Below is a small trained network, with its code and all its weights. Each question gives an input and a class and asks what happens when units are switched off, that is, made to give their printed mean instead of their output.

import numpy as np


def w(rows, s, z=0):
    codes = np.array(rows[::2]) - 128.0
    scale = np.full(codes.shape[1], s)
    scale[-1] = z or s
    return codes * scale


def f(y):
    return np.maximum(y, 0)


def log_softmax(a):
    a = a - a.max(-1, keepdims=True)
    return a - np.log(np.exp(a).sum(-1, keepdims=True))


def net(x, mask):
    res = np.array(x, float).reshape(1, 3) / 4 @ E
    y = f(res @ A[0][:, :-1].T + A[0][:, -1])
    res = res + np.where(mask, y, B[0][:, -1]) @ B[0][:, :-1]
    return log_softmax(res[-1] @ U[:, :-1].T + U[:, -1])


A, B = {}, {}
E = w([
[54,191,2,121,236],'x0',
[87,56,18,253,85],'x1',
[222,104,26,12,101],'x2',
],0.0088)
A[0] = w([
[199,175,148,54,164,164],'N1',
[99,92,71,158,103,102],'N2',
[166,139,78,183,74,141],'N3',
[41,127,53,133,163,181],'N4',
[243,93,60,134,111,115],'N5',
[99,158,170,165,140,85],'N6',
[119,60,78,198,89,117],'N7',
[92,52,86,163,100,66],'N8',
[121,206,85,133,153,78],'N9',
[169,70,157,107,90,103],'N10',
[95,62,70,142,104,116],'N11',
[72,142,165,176,121,92],'N12',
[137,71,102,180,119,141],'N13',
[83,143,163,151,124,248],'N14',
[154,191,206,56,140,90],'N15',
[165,109,78,47,65,94],'N16',
[121,156,156,169,123,99],'N17',
[69,107,174,128,69,91],'N18',
[84,123,196,95,184,134],'N19',
[84,71,118,160,103,143],'N20',
[193,118,72,81,108,91],'N21',
[193,81,147,173,97,118],'N22',
[124,166,98,128,185,139],'N23',
[148,249,166,85,144,98],'N24',
[107,163,171,206,150,98],'N25',
[56,145,79,105,182,81],'N26',
[164,90,173,139,79,153],'N27',
[158,82,144,119,51,78],'N28',
[103,175,100,107,98,232],'N29',
[174,61,195,155,97,147],'N30',
[156,62,177,139,99,83],'N31',
],0.014,0.013)
B[0] = w([
[106,186,163,71,62,228],'N1',
[120,163,211,101,147,181],'N2',
[73,175,212,34,46,182],'N3',
[215,192,132,124,144,248],'N4',
[43,94,47,65,116,199],'N5',
[60,89,67,86,194,163],'N6',
[93,187,213,128,90,205],'N7',
[48,193,217,128,146,174],'N8',
[132,182,119,225,245,168],'N9',
[140,148,89,179,162,175],'N10',
[117,191,169,86,126,187],'N11',
[3,68,56,47,177,173],'N12',
[135,147,211,119,99,184],'N13',
[186,84,8,27,33,229],'N14',
[82,185,207,109,128,211],'N15',
[50,92,57,81,156,194],'N16',
[93,80,53,104,176,153],'N17',
[99,156,69,136,200,157],'N18',
[80,149,172,63,80,190],'N19',
[87,201,196,54,55,181],'N20',
[22,83,33,73,173,184],'N21',
[237,176,151,208,206,173],'N22',
[244,143,115,153,200,188],'N23',
[96,203,249,123,124,200],'N24',
[49,57,34,61,163,183],'N25',
[185,192,134,203,246,192],'N26',
[169,207,96,150,133,194],'N27',
[144,163,112,174,224,168],'N28',
[192,155,78,137,30,213],'N29',
[221,194,76,156,174,204],'N30',
[134,225,103,182,250,168],'N31',
],0.0069,0.017)
U = w([
[76,180,231,89,101,109],'0',
[186,180,101,162,214,95],'1',
[26,113,48,74,146,117],'2',
[214,134,85,76,1,255],'3',
[123,70,139,127,117,96],'4',
[140,113,140,152,125,89],'5',
],0.016,0.0092)

Each question gives the input, the list of numbers given to net, and the class t.
The units are the neurons (one row each of A and B). Each row of codes is followed by its name. A weight is (code - 128) times the scale printed after its matrix; where a second scale follows, it is the last column's (A, B and U).
mask holds one flag per neuron, in row order. A switched-off neuron (its flag False) gives its mean, the last column of its row in B, instead of its output. The means were averaged over made-up inputs and are rounded, as every weight is.
A unit's drop is (log p(t) with every unit on - log p(t) with that unit switched off) / (log p(t) with every unit on - log p(t) with every unit switched off).
The circuit of an input: a set's keep is (log p(t) with only the set's units on - log p(t) with every unit switched off) / (log p(t) with every unit on - log p(t) with every unit switched off). Starting from the 12 units with the biggest drops (on a tie, the unit counted first), units are removed one at a time, each time the one whose removal leaves the highest keep (on an exact tie, the one counted first), for as long as the keep stays at least 0.8.
circuit, biggest first: the units of the circuit, biggest drop first
k most important neurons: the k neurons with the biggest drops, biggest first
drop of u: that unit's drop, to one decimal
input [-6,-6,8], class 2: 3 most important neurons => [N16, N21, N5]
input [6,-8,7], class 0: circuit, biggest first => [N24]
input [-6,5,-3], class 1: 3 most important neurons => [N30, N22, N31]
input [4,4,-3], class 0: 2 most important neurons => [N30, N20]
input [-3,1,-3], class 3: 2 most important neurons => [N26, N14]
input [2,-6,8], class 2: 2 most important neurons => [N21, N16]
input [4,3,3], class 1: 2 most important neurons => [N14, N1]
input [2,3,2], class 3: 2 most important neurons => [N24, N15]
input [-6,5,-8], class 2: 2 most important neurons => [N12, N25]
input [-7,5,8], class 2: 3 most important neurons => [N5, N16, N21]
input [4,7,-6], class 0: drop of N7 => 0.1
input [3,-3,3], class 3: drop of N7 => 0.2
input [8,-6,-2], class 1: drop of N23 => 0.4
input [0,-6,8], class 2: circuit, biggest first => [N21]
